The rows of 60 points, shuffled:
Each row stands for one point.
v1: (+19, +1, +14, -8, +12, -7, -6, -3, +7, -6, -2, +49)
v2: (0, -7, +15, +12, +5, -27, -2, -16, +36, -3, +9, -24)
v3: (+23, -1, +14, -9, +11, -8, -6, 0, +9, -6, 0, +48)
v4: (+1, +4, -15, -4, -19, -27, +9, +14, +40, +10, -5, +1)
v5: (+32, -4, +11, -10, +3, -14, -3, +11, +18, -1, +7, +38)
v6: (-4, -6, +18, +12, +9, -28, +2, -7, +36, -5, +9, -25)
v7: (-7, -5, +18, +12, +12, -27, +4, -2, +35, -6, +8, -26)
v8: (-11, +6, -13, +2, -18, -28, -3, -6, +41, +9, -8, -10)
v9: (-12, +5, -12, +4, -18, -28, -4, -9, +41, +10, -8, -12)
v10: (+9, +5, +8, -3, +16, +0, -2, -14, -3, -9, -7, +51)
v11: (+24, -3, -6, -9, -13, -23, +11, +23, +34, +6, +5, +16)
v12: (-7, +5, -16, 0, -20, -28, +4, +5, +42, +10, -8, -5)
v13: (+17, +2, +13, -7, +13, -6, -6, -5, +5, -7, -3, +50)
v14: (-6, +1, -1, +8, -11, -27, -10, -25, +38, +6, -1, -17)
v15: (+31, -4, +12, -11, +4, -13, -3, +9, +16, -2, +6, +40)
v16: (-14, -3, +17, +11, +15, -25, +7, +9, +31, -8, +5, -26)
v17: (+30, -3, +13, -10, +6, -11, -4, +7, +15, -3, +4, +42)
v18: (+15, +3, +13, -7, +14, -5, -5, -8, +3, -7, -5, +52)
v19: (+26, -2, +13, -10, +7, -11, -6, +5, +13, -4, +3, +44)
v20: (+16, -1, -9, -8, -15, -25, +12, +21, +36, +8, +1, +12)
v21: (+1, -7, +14, +12, +3, -27, -3, -19, +36, -2, +9, -23)
v22: (+31, -6, +2, -11, -6, -19, +6, +20, +26, +3, +8, +26)
v23: (+0, -3, +5, +10, -6, -26, -10, -28, +36, +3, +5, -19)
v24: (+33, -5, +6, -11, -3, -17, +2, +17, +23, +1, +8, +31)
v25: (+25, -1, +14, -10, +10, -9, -6, +3, +11, -5, +1, +46)
v26: (+33, -5, +8, -11, -1, -15, +0, +16, +22, +0, +8, +34)
v27: (+1, -6, +12, +12, +1, -27, -5, -23, +36, 0, +8, -22)
v28: (-5, 0, 0, +9, -10, -26, -11, -26, +38, +5, +0, -18)
v29: (-12, +5, -11, +4, -17, -27, -5, -13, +41, +9, -8, -13)
v30: (-9, +6, -15, +0, -19, -28, +2, +2, +41, +10, -8, -7)
v31: (-11, +6, -14, +2, -19, -28, 0, -2, +41, +9, -8, -9)
v32: (-2, -2, +4, +10, -7, -26, -10, -27, +37, +4, +3, -19)
v33: (-10, +3, -7, +6, -15, -27, -8, -18, +39, +8, -5, -15)
v34: (+31, -5, +1, -10, -7, -19, +7, +21, +28, +4, +8, +24)
v35: (+33, -6, +5, -11, -4, -18, +3, +18, +24, +2, +9, +29)
v36: (+9, +5, +9, -4, +15, 0, -3, -13, -2, -9, -7, +52)
v37: (+1, -3, +8, +10, -4, -26, -9, -27, +36, +2, +6, -19)
v38: (+12, +0, -11, -7, -17, -26, +12, +21, +38, +8, +0, +8)
v39: (+8, +5, +6, -2, +17, +2, +0, -16, -5, -8, -8, +51)
v40: (+1, -5, +10, +11, -2, -26, -8, -26, +36, +1, +7, -21)
v41: (+9, +2, -13, -6, -18, -26, +11, +19, +39, +10, -2, +6)
v42: (-9, +3, -5, +7, -13, -27, -9, -20, +39, +7, -4, -16)
v43: (-21, -1, +13, +8, +17, -23, +9, +20, +27, -9, +1, -25)
v44: (+5, +3, -14, -5, -19, -27, +10, +17, +40, +10, -4, +4)
v45: (-11, +5, -9, +5, -16, -28, -7, -15, +40, +8, -6, -14)
v46: (+33, -5, +10, -11, +1, -15, -1, +13, +20, -1, +7, +36)
v47: (+2, -5, +11, +11, -1, -26, -7, -25, +36, +0, +7, -21)
v48: (+28, -5, -2, -10, -9, -21, +8, +22, +30, +4, +7, +21)
v49: (-3, -1, +2, +9, -9, -26, -11, -27, +37, +4, +2, -18)
v50: (-5, +5, -16, -2, -19, -28, +6, +8, +41, +11, -7, -4)
v51: (+26, -4, -3, -9, -11, -22, +9, +23, +32, +6, +6, +19)
v52: (+12, +3, +12, -6, +15, -4, -5, -10, +1, -8, -5, +51)
v53: (+8, +5, +2, +0, +16, +4, +2, -18, -9, -9, -7, +50)
v54: (+11, +5, +10, -5, +16, -2, -4, -11, +0, -8, -6, +52)
v55: (-2, +4, -15, -3, -19, -28, +7, +12, +41, +10, -6, -1)
v56: (-10, -4, +17, +11, +14, -27, +6, +4, +34, -6, +7, -26)
v57: (-2, -6, +16, +12, +7, -27, +0, -12, +36, -4, +9, -24)
v58: (+20, -2, -8, -8, -14, -24, +11, +23, +35, +7, +3, +14)
v59: (-17, -3, +16, +10, +16, -24, +8, +15, +29, -9, +3, -26)
v60: (-7, +2, -3, +7, -13, -27, -10, -23, +38, +6, -3, -16)

Row, symbol, then the row it reaches:
v14 ξ v60
v17 ψ v46
v15 ζ v5
v8 ζ v9
v2 λ v40
v26 ω v5
v45 λ v31
v35 λ v5
v48 ψ v58
v60 ζ v14
v24 ξ v26
v60 ω v33
v2 ω v27
v17 ζ v15
v15 ψ v26
v36 ζ v54
v29 ζ v45
v40 λ v49
v27 ψ v57
v26 ψ v22
v32 ζ v23
v5 ζ v46
v21 ω v47
v8 ξ v31
v15 ω v19
v49 λ v42
v29 ξ v9
v37 ψ v27
v21 ψ v6
v3 ω v13
v52 ζ v18
v41 λ v11
v28 ω v60
v41 ψ v55
v11 λ v22
v58 ω v51
v42 ω v45
v30 ξ v12
v50 ζ v12
v27 ξ v47
v8 ω v30
v27 λ v23
v36 ψ v18
v46 ψ v35
v55 ζ v50
v52 λ v39
v5 ψ v24
v21 ζ v2
v51 ω v34
v40 ψ v21
v51 λ v35
v37 ξ v23
v5 ξ v15
v16 ζ v59
v32 ξ v49
v37 ω v32
v55 ω v44
v48 ζ v51
v18 ζ v13
v52 ψ v1
v23 ψ v47
v22 ξ v35
v59 ω v56
v20 λ v48
v14 ω v42
v30 λ v4
v12 λ v44
v28 ξ v14
v54 ξ v36
v3 ζ v25
v18 λ v10
v4 λ v20
v22 ψ v51
v11 ζ v58
v40 ω v23
v36 λ v53
v38 ζ v41
v44 ψ v50
v49 ξ v28
v49 ω v14
v44 ξ v41
v33 ξ v45
v4 ζ v55
v7 ω v57
v52 ξ v54
v60 ξ v42
v9 ω v31
v41 ω v20
v56 ζ v16
v41 ξ v38
v43 ω v16
v45 ω v9
v36 ξ v10
v2 ψ v7
v59 ξ v16
v34 λ v26
v1 λ v54
v31 ψ v29
v57 ψ v56
v57 ω v21
v35 ζ v22
v7 ψ v59
v11 ξ v51
v43 λ v7
v12 ζ v30
v56 ξ v7
v13 λ v36
v25 ω v1
v7 ζ v56
v56 ω v6
v28 ψ v23
v19 ψ v5
v58 ζ v20
v11 ω v48
v17 ω v25
v33 ω v29
v57 λ v47
v6 λ v27
v58 ξ v11
v54 ω v10
v22 ω v24
v14 λ v45
v57 ζ v6
v31 λ v55
v13 ξ v18
v55 ψ v30
v60 λ v29
v17 ξ v19
v9 ψ v33
v6 ξ v57
v50 ξ v55
v32 λ v60
v49 ζ v32
v21 λ v37
v10 ζ v36
v37 ζ v40
v23 ζ v37
v5 λ v25
v54 ψ v13
v45 ξ v29
v38 λ v51
v46 λ v19
v53 ψ v10
v25 λ v18
v44 λ v58
v4 ξ v44
v19 ω v3
v51 ξ v48
v56 ψ v43
v10 ψ v52
v60 ψ v49
v17 λ v1
v18 ω v54
v36 ω v39
v38 ω v58
v42 ξ v33
v34 ζ v48
v44 ω v38
v42 ψ v28
v57 ξ v2
v31 ω v12
v56 λ v2
v23 λ v14
v15 λ v3
v32 ψ v40
v6 ω v2
v9 λ v12
v40 ξ v37
v16 ω v7
v47 ω v37
v45 ζ v33
v9 ξ v8
v47 ζ v27
v33 λ v8
v24 ω v46
v4 ψ v12
v39 ψ v54
v29 ψ v42
v2 ξ v21
v41 ζ v44
v8 λ v50
v13 ψ v25
v40 ζ v47
v12 ω v55
v15 ξ v17
v13 ω v52
v59 ζ v43
v39 ζ v10
v1 ξ v13
v6 ψ v16
v29 λ v30
v50 λ v41
v35 ξ v24
v10 ξ v39
v37 λ v28
v4 ω v41
v49 ψ v37
v31 ζ v8
v24 ψ v34
v59 λ v6
v19 ξ v25
v14 ψ v32
v3 λ v52
v26 λ v17
v34 ω v35
v6 ζ v7
v21 ξ v27
v18 ψ v3
v24 λ v15
v39 ω v53
v19 ζ v17
v51 ζ v11
v8 ψ v45
v30 ζ v31
v7 λ v21
v34 ξ v22
v11 ψ v38
v22 ζ v34
v54 ζ v52
v47 ξ v40
v2 ζ v57
v9 ζ v29
v50 ω v4
v27 ω v40
v33 ζ v42
v18 ξ v52
v26 ζ v24
v58 ψ v41
v20 ξ v58
v20 ψ v44
v1 ψ v19
v22 λ v46
v35 ψ v48
v25 ξ v3
v16 λ v57
v16 ξ v56
v44 ζ v4
v48 λ v24
v50 ψ v31
v30 ψ v9
v32 ω v28
v1 ζ v3
v47 ψ v2
v1 ω v18
v14 ζ v28
v46 ξ v5
v31 ξ v30
v47 λ v32
v26 ξ v46
v12 ξ v50
v23 ξ v32
v3 ξ v1
v42 λ v9
v24 ζ v35
v12 ψ v8
v45 ψ v60
v29 ω v8
v55 ξ v4
v42 ζ v60
v25 ζ v19
v34 ψ v11
v7 ξ v6
v30 ω v50
v25 ψ v15
v46 ω v15
v13 ζ v1
v46 ζ v26
v28 ζ v49
v35 ω v26
v23 ω v49
v33 ψ v14
v48 ξ v34
v20 ω v11
v38 ψ v4
v19 λ v13
v20 ζ v38
v55 λ v38
v5 ω v17
v58 λ v34
v43 ξ v59
v3 ψ v17
v38 ξ v20
v27 ζ v21
v52 ω v36
v28 λ v33
v48 ω v22
v51 ψ v20

The points form a loop of 135.
